Each row was made from one small tree. Brackets hold a mark, then the marks that hang from it, in the order of their numbers. Every link used is in the known rows. Write each row's tree.
Known rows
[Q728 Q165 [Q587 Q553 Q602 Q760]]: 58  -92  -220  43  61  9  -184  115  -299  -128  89  -171  1  -127  -19  315  -7  -11  -47  -41  -42  -146  -301  -351  -104  79  -153  7  109  -57  77  82  55  115  -238  198  11  87  -7  -18  -35  252  -43  -33
[Q98 Q164 [Q587 Q602 Q760]]: 21  63  -131  -44  -62  18  -144  269  -142  -104  101  0  65  312  -20  230  -50  113  -87  -50  22  -58  -16  -178  -13  19  -148  -46  -73  -63  75  -29  6  115  -135  45  -113  -47  -112  73  -101  118  161  -133
[Q850 Q553 [Q602 Q477] Q674]: 103  333  93  -81  347  38  5  127  -62  152  107  -203  -93  172  257  -28  87  -234  -49  43  -46  -5  77  442  -66  12  278  184  101  47  276  -69  -120  153  117  -3  180  -197  -300  -52  10  -7  9  -102
[Q98 Q164 [Q674 Q728]]: 22  25  -154  -102  -104  -38  -72  177  8  -27  180  284  98  226  -177  -25  -93  159  -95  -17  48  56  -59  -147  38  15  -130  19  -101  -79  78  57  -57  39  31  -138  -40  -124  -20  167  -101  -96  -43  5
[Q674 [Q98 Q164 Q587 Q850] [Q728 [Q165 Q602]]]: 117  73  -142  -169  -112  -149  -163  173  19  6  147  146  125  168  -225  -153  -15  85  -84  86  -20  1  -78  -58  -5  184  -35  -151  -90  -90  71  131  -228  15  104  -177  -88  -111  -118  26  -137  -182  -198  8
[Q587 Q553 Q602 Q760 Q850]: 18  -80  -37  18  106  -48  -131  147  -368  -51  45  -123  18  -108  166  240  58  -167  -4  -23  -87  -142  -133  -537  -81  -9  -103  -39  29  -74  57  59  78  60  -311  220  -80  39  -13  20  -84  366  -3  -102
[Q760 [Q553 [Q477 [Q587 [Q165 Q728] Q602 Q850]]]]: -101  -77  17  -81  59  -82  -17  114  -103  96  87  66  58  -80  240  -12  51  -81  -39  -21  93  -44  -229  -217  -51  -10  117  14  -86  11  -79  110  -111  -36  -345  -43  -47  -52  72  -1  -56  16  103  5
[Q477 [Q587 Q602] [Q760 Q553]]: -40  -88  33  -32  38  151  -39  184  -109  11  157  24  63  -23  104  202  43  24  1  -169  116  -160  -136  -187  -81  -23  2  -33  -197  -24  40  114  63  39  -268  -91  -68  -109  46  61  -98  120  126  -13
[Q728 [Q165 Q850] [Q587 Q760]]: 51  121  -206  -20  36  -27  -265  32  -127  -84  152  -20  9  -139  -118  270  -67  123  -53  -74  30  -99  -239  -106  -76  208  -173  20  88  -33  -104  -18  66  137  41  101  41  173  66  -38  -40  57  39  -36
[Q477 [Q587 Q165 Q553 Q728 [Q850 Q602 Q674]]]: 9  -70  96  67  -30  -18  -21  41  -270  -62  65  -3  -17  -246  362  236  22  93  -21  -185  -85  -103  -102  -318  -102  23  61  91  -79  -61  38  128  -162  -39  -298  199  -21  -85  45  193  -24  234  -166  -16
[Q674 Q98 [Q728 [Q165 Q553]] Q850]: 103  -69  -41  -172  -50  -201  -105  52  -22  135  199  158  115  -137  -131  -198  40  -213  -28  121  20  -31  -280  -352  -70  222  -76  10  -153  -61  52  146  -349  60  -23  -292  39  -84  4  -194  -165  -27  -284  54
[Q850 [Q553 [Q477 Q587 Q760]] Q602 [Q674 Q728]]: 102  229  119  21  220  96  223  154  12  178  109  -108  -42  170  298  235  115  -178  -18  -44  0  -76  181  246  -100  104  316  133  -5  22  202  37  -84  -13  47  -119  37  -367  -223  -43  -98  -96  120  -50
[Q760 [Q553 [Q477 [Q587 Q602 Q850]]]]: -98  36  -17  -136  63  -23  -16  119  -144  86  130  40  52  -88  214  -8  127  -27  -38  -42  112  -79  -216  -210  -31  18  86  4  37  -14  -76  67  -51  22  -321  -86  -20  -92  33  22  -70  21  36  -30
[Q728 Q165 [Q850 [Q553 [Q477 Q587]] Q602 Q674]]: 105  360  -81  34  146  134  -52  185  -40  89  108  -95  -21  -29  63  297  -12  148  -65  -29  -32  -110  -134  483  -110  160  154  84  329  -4  128  69  -132  67  149  27  171  -197  -151  -39  7  -138  17  -150
[Q674 [Q98 [Q587 Q760 Q850]]]: 55  101  -16  -133  -38  -120  -163  102  -179  76  91  40  48  -89  -113  -62  4  -67  -46  -40  57  -32  -127  -312  -8  24  -170  -13  -83  -56  -64  -3  -156  110  -149  -78  -93  50  -52  3  -122  33  -106  -93
[Q164 [Q477 [Q587 Q165]] Q674 Q850]: -87  299  151  -116  9  -50  -99  105  -119  -9  102  165  32  -491  -169  56  69  268  -13  -149  168  -45  -13  -186  -141  45  243  119  -160  -10  -345  -117  150  107  325  -37  30  169  153  28  -126  -36  609  9
[Q850 [Q602 Q164 Q553] [Q674 Q98 [Q728 Q587]]]: 182  150  -7  -115  205  8  -130  98  -54  217  191  -65  -68  171  351  23  -6  -223  -56  85  23  9  197  144  0  -8  179  -6  48  -14  210  75  -250  -5  12  -101  151  -118  -290  -108  -5  30  -458  140
[Q728 Q165 [Q587 Q602 Q760] [Q850 Q674]]: 97  112  -263  101  148  113  -286  166  -200  -107  91  -164  -37  -187  -106  504  -203  228  -79  -89  -26  -158  -276  -30  -139  47  -96  -24  214  -61  -11  74  -19  163  98  236  97  110  -42  -49  12  123  80  -94
[Q164 Q98 Q477 [Q674 [Q728 Q587] [Q850 Q553]]]: 10  250  92  -190  -53  -189  311  33  -71  -24  77  100  -49  -562  -108  -50  -31  -396  -54  11  182  -35  -96  -9  -122  161  185  56  -227  -43  -106  -103  4  157  211  -254  64  35  -5  -177  -133  -192  242  19
[Q164 Q98 Q674 [Q850 [Q602 Q477 Q553]]]: -20  379  269  -160  244  -33  -28  55  -62  23  3  -12  -66  -400  8  -21  122  -393  -49  68  68  29  -50  507  -127  -118  307  1  72  14  -117  -198  -37  253  265  -113  78  76  -70  -142  -40  -115  144  107
[Q728 [Q587 Q165 Q602 Q850]]: -34  -107  -40  25  -19  20  -164  112  -279  -42  47  -39  35  -84  101  249  -115  -79  -35  -180  18  -36  -229  -491  -72  -30  65  5  -29  -52  -91  57  -61  82  -315  169  16  114  4  79  -33  273  -116  0
[Q602 [Q477 Q587] Q553]: 25  185  -5  -149  92  8  -40  -33  -79  87  175  -10  -9  -122  54  11  69  -256  -42  -37  108  102  -16  178  21  -107  128  134  101  16  117  -3  -142  155  -258  -46  163  -117  33  -58  -22  -81  -252  63
[Q165 [Q602 Q477 Q553] Q728 Q850]: 28  288  81  -165  368  -233  -44  -50  93  14  136  80  -31  52  252  -131  0  -429  -30  135  -15  32  62  530  -42  73  332  -108  -133  75  190  -100  -86  36  207  48  130  21  -32  -171  10  -279  -152  73
[Q850 Q553 [Q674 [Q728 Q587]]]: 88  106  -69  -68  153  -38  171  112  -52  109  166  -90  -93  48  18  30  -82  -188  -52  -55  81  -7  32  185  -24  141  116  178  -85  16  114  27  -112  71  137  -172  98  -140  -162  29  -54  -63  128  14
[Q850 Q602 [Q674 [Q728 Q165 Q587]]]: 121  122  -11  -67  233  18  -85  118  -45  23  126  -105  -47  38  103  106  -18  -70  -60  -21  1  -90  -39  23  -94  80  141  56  -31  -31  67  60  -136  64  154  -12  89  -109  -190  -40  -37  35  -54  56
[Q587 [Q165 Q553 Q728]]: 0  -86  34  -41  -9  -157  -79  70  -10  2  70  189  23  119  -53  -130  -139  -147  -39  -27  59  -7  -228  -32  -36  116  44  106  -314  54  -33  106  -285  30  -84  -10  -22  59  16  28  -81  33  150  16
[Q165 [Q602 Q477] [Q728 [Q587 Q760]]]: 53  160  -17  -19  322  -196  -126  -55  -73  -119  72  -52  -74  -79  129  -6  -72  -164  -59  36  -33  -22  -21  -12  -92  -23  196  -24  -257  37  68  -31  -122  57  -8  169  11  82  -64  -60  -16  -128  37  53
[Q164 Q477 [Q674 Q98 [Q728 [Q587 Q553 Q760]]]]: 64  118  -32  -226  49  -198  -5  6  -186  7  109  73  -6  -463  -183  -112  46  -32  -38  35  111  -77  -70  -430  -87  24  12  5  -201  -62  -120  -20  43  106  226  -48  19  109  34  -119  -159  -64  102  38
[Q850 [Q602 Q553] [Q674 [Q98 Q164 [Q587 Q760]]]]: 135  297  19  -84  106  5  -103  201  -59  129  109  -70  -9  234  206  107  -10  -84  -61  58  -51  -14  130  264  -41  -13  82  20  85  -27  228  -26  -209  127  71  -44  20  -163  -291  -29  -39  -21  -120  -26
[Q674 [Q98 [Q164 Q850]]]: -10  109  -63  -156  -57  -51  -176  150  -92  90  181  180  107  75  -137  -85  55  183  -73  40  -8  14  -129  -138  -24  61  -71  12  -41  -39  -44  -8  -171  131  81  -161  -34  5  -50  127  -107  -54  -2  18
[Q165 [Q728 Q587 [Q850 Q602]]]: 52  142  -32  -21  138  -38  -9  79  -23  -51  75  70  -24  -114  37  74  -183  60  -81  -46  57  -61  -107  145  -77  -19  109  -47  -226  4  -34  80  -276  18  63  58  40  46  -32  36  6  -135  -36  -23
[Q587 [Q165 Q728] Q553]: -2  -149  18  -54  -47  -134  -17  69  -145  56  68  132  28  26  -22  -139  -39  -217  -44  -32  -33  -5  -307  -99  -15  51  -58  102  -215  31  30  96  -165  -57  -183  58  -43  39  40  75  -43  66  72  -38
[Q602 [Q553 [Q477 [Q587 Q165 Q850] Q760]]]: -29  167  23  -24  -120  86  41  49  -113  139  104  93  71  -44  108  229  59  -210  0  -138  75  58  -64  2  31  -6  104  102  198  7  2  44  -36  52  -395  -18  -8  -152  46  -5  -101  -66  -96  -24
[Q728 Q165 Q587 [Q850 Q553]]: 81  204  -249  5  -13  100  -85  120  -120  -18  130  -56  -14  -213  -212  218  -174  188  -74  -101  48  -58  -289  277  -46  156  -63  64  211  -21  11  82  -128  119  55  11  169  27  -26  25  24  -95  -123  -102
[Q587 Q165 Q760 [Q850 Q553 Q602 [Q674 Q98]]]: 118  103  108  97  90  -20  -238  158  -245  173  10  -195  -17  -28  213  246  -73  -149  0  -24  -145  -42  7  -202  -134  26  59  144  55  -23  67  25  -155  51  -65  122  -5  -6  -189  -41  -51  254  107  -89
[Q587 Q165 [Q553 Q477] Q728 Q760 Q850]: -40  -72  -30  57  -158  -113  -81  -33  -429  -58  -15  -15  32  -303  244  212  99  -45  -33  -59  -156  -32  -287  -577  -24  18  -179  108  160  -46  -62  46  -100  -19  -489  341  -144  53  110  50  -99  238  -71  -184
[Q477 [Q587 Q165 [Q602 Q553] Q728]]: -33  -162  48  0  -128  32  -26  87  -256  -100  123  -56  33  -130  231  344  -48  -178  -35  -155  73  -43  -94  -250  -86  -65  94  52  -85  -37  128  92  -202  28  -393  67  38  -65  71  38  -68  160  -69  50
[Q98 Q164 Q587 [Q850 Q553 Q674]]: 47  341  -160  -58  -145  -6  83  290  30  39  135  117  25  405  -86  -34  -87  258  -92  -74  50  55  91  451  75  205  15  77  48  -20  95  27  -64  120  86  -126  -84  -177  -200  255  -66  -151  279  -228
[Q850 [Q674 Q98 Q728]]: 81  20  -19  -191  119  -111  -44  84  -56  147  187  62  -6  44  -94  -141  -1  -188  -62  23  54  -29  -108  -103  -24  64  -15  63  -135  -24  36  50  -196  82  151  -193  27  -85  -117  -14  -116  -61  -4  52
[Q760 [Q553 [Q477 [Q587 [Q602 [Q164 Q850]]]]]]: -95  91  -24  -132  93  20  -108  151  -109  132  180  68  39  9  242  -27  175  89  -53  -5  128  -61  -137  -68  -16  42  107  9  58  19  -99  25  -30  -25  -218  -130  5  -35  3  9  -50  28  116  -20

Write each row's tree
12  51  106  29  77  -154  -44  106  -114  38  31  1  0  9  170  -6  -136  -279  -1  -42  -50  12  -34  -7  -61  105  227  51  -180  30  73  59  -129  -55  -105  52  -2  0  -82  38  -40  -8  90  1 -> [Q587 [Q165 Q602 Q728] [Q850 Q553]]
39  43  -79  -44  13  -69  46  101  -76  14  117  115  13  -102  -90  6  -119  -60  -51  -96  109  39  -53  -182  -3  14  4  61  -99  -58  26  52  -72  28  -56  -123  18  -42  -2  92  -67  -41  -129  -2 -> [Q98 [Q674 [Q728 [Q587 [Q850 Q553]]]]]
-32  86  -42  28  -157  14  -79  3  -229  -41  87  60  40  -196  62  332  23  126  -72  -142  17  -55  -228  -259  -69  24  -40  99  85  -23  -120  27  -194  0  -278  137  -45  -37  110  31  -104  -27  124  -138 -> [Q553 [Q477 [Q587 Q165 [Q728 Q850] Q760]]]
-11  187  57  -123  186  -40  -44  131  -36  95  159  70  -10  -80  -106  -44  53  11  -48  -38  67  -8  -28  46  -52  85  119  111  -102  9  -165  -61  -78  78  323  -160  6  19  -35  44  -95  -29  353  23 -> [Q164 [Q850 [Q674 Q728]]]
-9  -56  2  6  -123  80  112  22  -198  -111  150  110  27  -194  86  198  90  119  -13  -217  27  -131  -138  -209  -26  48  -142  52  -168  -40  81  113  -6  19  -327  40  -110  -130  122  197  -116  52  -76  -75 -> [Q477 [Q587 Q553 Q728] Q760]
-12  186  -16  14  255  -276  86  -27  20  -126  27  162  -45  19  283  -53  -58  -68  -27  22  4  -79  -47  -4  -75  207  360  -77  -227  46  -10  72  -213  18  -77  105  -41  -7  -62  36  -64  -169  -90  73 -> [Q165 [Q553 Q477] Q602 [Q728 [Q587 Q850]]]
48  190  112  -110  185  46  -149  42  -102  23  121  -48  2  1  160  21  122  -76  -52  -48  13  -42  -34  -21  -83  -71  179  64  -52  -10  71  -13  -169  96  -120  40  102  -111  -90  -7  -31  44  -160  -19 -> [Q850 [Q602 [Q477 Q587]]]
-22  176  -4  -92  -192  -107  46  125  -119  -85  116  211  64  -120  3  -80  -38  21  -79  -140  114  21  -185  -125  27  25  -128  31  -107  -69  69  -58  -139  58  -184  -101  -81  -36  24  71  -92  -87  -86  -248 -> [Q98 [Q587 Q728] [Q674 Q850]]
-31  138  39  -57  70  -67  -107  39  -299  -67  35  -125  4  -301  429  124  124  28  -37  33  -40  -98  -76  -352  -56  -40  -29  8  84  -48  -39  20  -147  37  -324  159  -108  -13  -28  -36  -86  125  -39  -133 -> [Q587 Q728 [Q760 [Q553 Q477]] [Q850 Q602]]
21  -15  -73  -58  -69  -93  -19  0  -353  -150  109  -48  -27  -224  88  81  75  -37  -54  -27  -55  -109  -198  -293  -21  46  -260  86  -44  -38  82  18  -111  50  -235  153  -96  29  33  73  -100  138  35  -144 -> [Q587 Q553 Q728 Q760]
24  73  -2  -114  -80  -96  -25  111  -46  65  177  239  88  -60  -122  -107  -41  -143  -52  -54  89  33  -167  -264  -12  39  -51  54  -144  -66  26  17  -123  4  -27  -215  -7  -78  24  -10  -119  -70  -18  -76 -> [Q98 [Q674 Q728 Q850]]
25  90  4  -148  227  -237  -16  57  97  96  172  197  -6  95  59  -124  -63  -138  -57  74  55  -45  -67  225  -53  157  37  -35  -266  34  28  -5  -102  66  291  -90  11  60  0  -18  -56  -182  121  20 -> [Q165 Q728 [Q850 [Q674 Q98]]]
-53  -134  68  -29  118  68  -270  127  -226  84  16  -55  87  -45  160  92  36  -214  -3  -66  -52  6  -264  -378  -49  -164  56  -7  37  -21  11  56  35  105  -369  196  5  45  22  -67  -42  312  -153  -72 -> [Q587 Q165 [Q602 [Q477 [Q760 Q553]]] Q850]
2  198  -129  -24  -194  -16  -16  226  -36  45  194  257  112  209  -31  18  -78  158  -70  -35  1  71  -86  0  16  105  -85  100  34  -61  184  0  -33  82  -69  -170  -2  -162  -63  159  -73  -95  36  -149 -> [Q98 Q164 [Q674 [Q850 Q553]]]
-32  243  -91  -162  -107  -28  -47  136  -69  -92  186  224  56  -57  -113  54  5  350  -63  -80  129  -43  26  -149  -24  77  23  53  -99  -59  -75  -11  150  150  114  -43  14  -51  33  147  -127  -115  285  3 -> [Q98 [Q164 [Q477 Q587] Q674]]
